a =
[[132 152 114 130 128 124 129 120 121 124]
 [130 108 130 127 131 118 110 124 138 137]
 [137 121 129 115 109 132 120 133 120 135]
 [136 138 111 116 119 142 137 117 124 144]]
Rows and columns are counted from 0.
row 0 col 0	132
row 3 col 3	116
row 2 col 5	132
row 3 col 8	124
row 0 col 6	129
row 2 col 3	115
row 2 col 2	129
row 1 col 7	124
row 3 col 2	111
row 0 col 4	128
row 0 col 5	124
row 1 col 8	138
row 2 col 0	137

arr = [127 150 130 128 137 126 124 136 154 132 139]
arr[0]: 127
arr[1]: 150
arr[3]: 128

B = 131  121  151  139  128  127  141  127
B[0]	131
B[-6]	151
B[6]	141

X =
[[138 141 122 134 119 132 112 120 146 129 151 130 128]
 [137 142 118 126 115 126 109 120 147 127 147 128 129]
 [138 147 117 124 112 120 114 126 143 126 144 126 134]
 [137 142 117 128 115 126 109 120 147 127 147 129 129]
 [137 141 122 134 119 133 116 121 147 129 151 130 128]
 [137 141 117 129 115 126 109 121 147 127 147 129 129]
 [137 143 117 127 113 123 110 122 145 127 146 128 130]
 [138 148 116 124 112 120 115 127 143 125 143 126 134]
 [138 146 116 124 112 120 114 125 143 126 144 126 133]
 [135 150 128 138 124 137 124 129 141 131 151 132 137]
 [136 148 128 138 124 137 121 127 143 130 151 132 134]
 [138 143 124 135 121 134 113 121 146 129 151 131 129]
 [136 142 124 135 121 137 114 121 146 129 151 131 130]]
X[0][0]	138
X[5]	[137, 141, 117, 129, 115, 126, 109, 121, 147, 127, 147, 129, 129]
X[:, 11]	[130, 128, 126, 129, 130, 129, 128, 126, 126, 132, 132, 131, 131]
X[10][11]	132
X[0]	[138, 141, 122, 134, 119, 132, 112, 120, 146, 129, 151, 130, 128]
X[6][4]	113
X[1]	[137, 142, 118, 126, 115, 126, 109, 120, 147, 127, 147, 128, 129]
X[8][2]	116
X[8][6]	114
X[:, 7]	[120, 120, 126, 120, 121, 121, 122, 127, 125, 129, 127, 121, 121]
X[5][9]	127
X[6][6]	110
X[10][3]	138
X[8][11]	126
X[0][11]	130
X[2]	[138, 147, 117, 124, 112, 120, 114, 126, 143, 126, 144, 126, 134]
X[:, 8]	[146, 147, 143, 147, 147, 147, 145, 143, 143, 141, 143, 146, 146]
X[6][2]	117
X[1][5]	126
X[9][7]	129
X[:, 4]	[119, 115, 112, 115, 119, 115, 113, 112, 112, 124, 124, 121, 121]
X[7]	[138, 148, 116, 124, 112, 120, 115, 127, 143, 125, 143, 126, 134]
X[3][10]	147
X[5][1]	141
X[12][11]	131
X[:, 9]	[129, 127, 126, 127, 129, 127, 127, 125, 126, 131, 130, 129, 129]
X[2][1]	147
X[12][5]	137
X[:, 1]	[141, 142, 147, 142, 141, 141, 143, 148, 146, 150, 148, 143, 142]
X[7][9]	125
X[6][3]	127

data =
[[127 131 140 130 122 128 123 121 117 127 126 129 115]
 [123 120 124 140 133 123 130 122 132 134 123 138 135]
 [120 120 112 130 119 128 133 123 140 142 126 121 149]
 [134 134 143 127 136 129 123 136 127 133 126 132 129]
 [126 122 124 136 128 127 135 131 138 131 122 136 141]
 [142 132 129 134 130 139 132 129 121 117 128 142 120]
 [133 137 128 121 123 136 147 129 133 130 132 131 128]
 [119 128 138 135 115 131 132 116 132 142 128 119 138]]
data[0][0] => 127
data[:, 7] => [121, 122, 123, 136, 131, 129, 129, 116]
data[0][10] => 126
data[7][11] => 119
data[1][7] => 122
data[3][6] => 123
data[3][10] => 126
data[2] => [120, 120, 112, 130, 119, 128, 133, 123, 140, 142, 126, 121, 149]
data[2][5] => 128
data[0][2] => 140
data[1] => [123, 120, 124, 140, 133, 123, 130, 122, 132, 134, 123, 138, 135]
data[3][9] => 133
data[1][2] => 124
data[6][10] => 132
data[:, 4] => [122, 133, 119, 136, 128, 130, 123, 115]
data[:, 1] => [131, 120, 120, 134, 122, 132, 137, 128]
data[:, 5] => [128, 123, 128, 129, 127, 139, 136, 131]
data[5][12] => 120
data[4][2] => 124
data[:, 0] => [127, 123, 120, 134, 126, 142, 133, 119]
data[7][3] => 135
data[1][4] => 133
data[5][0] => 142
data[2][0] => 120
data[4][12] => 141
data[4] => [126, 122, 124, 136, 128, 127, 135, 131, 138, 131, 122, 136, 141]
data[6][11] => 131
data[2][3] => 130
data[5][1] => 132
data[0] => [127, 131, 140, 130, 122, 128, 123, 121, 117, 127, 126, 129, 115]
data[3][4] => 136
data[1][3] => 140
data[7][5] => 131
data[0][8] => 117
data[2][9] => 142
data[2][7] => 123
data[2][4] => 119
data[4][7] => 131

A = [106, 114, 120, 134, 132, 125, 143, 139, 135, 114, 132, 129, 144, 151, 138, 100]
A[0]	106
A[-3]	151
A[15]	100
A[7]	139
A[-10]	143
A[1]	114
A[-8]	135
A[-12]	132

x = [141 142 131 117 113 107 101 112 133 157 154 146]
x[0] = 141
x[3] = 117
x[11] = 146
x[2] = 131

m = ((129, 135, 103, 125), (138, 136, 134, 145), (123, 121, 139, 116), (138, 118, 122, 130), (121, 124, 116, 128), (129, 131, 133, 129), (130, 137, 121, 122), (124, 123, 147, 135), (121, 141, 120, 121), (137, 128, 110, 138), (123, 134, 138, 122), (124, 126, 109, 117))
m[0,-4]: 129
m[2,3]: 116
m[-9,2]: 122
m[:, -3]: [135, 136, 121, 118, 124, 131, 137, 123, 141, 128, 134, 126]
m[11,3]: 117
m[:, -2]: [103, 134, 139, 122, 116, 133, 121, 147, 120, 110, 138, 109]
m[6]: [130, 137, 121, 122]
m[11,-2]: 109
m[:, 0]: [129, 138, 123, 138, 121, 129, 130, 124, 121, 137, 123, 124]
m[3]: [138, 118, 122, 130]
m[-5]: [124, 123, 147, 135]
m[-7,-3]: 131
m[-4,2]: 120
m[9,0]: 137
m[5,-4]: 129
m[:, 3]: [125, 145, 116, 130, 128, 129, 122, 135, 121, 138, 122, 117]
m[4,2]: 116
m[3,-1]: 130
m[-10,-3]: 121
m[9,3]: 138
m[-8]: [121, 124, 116, 128]
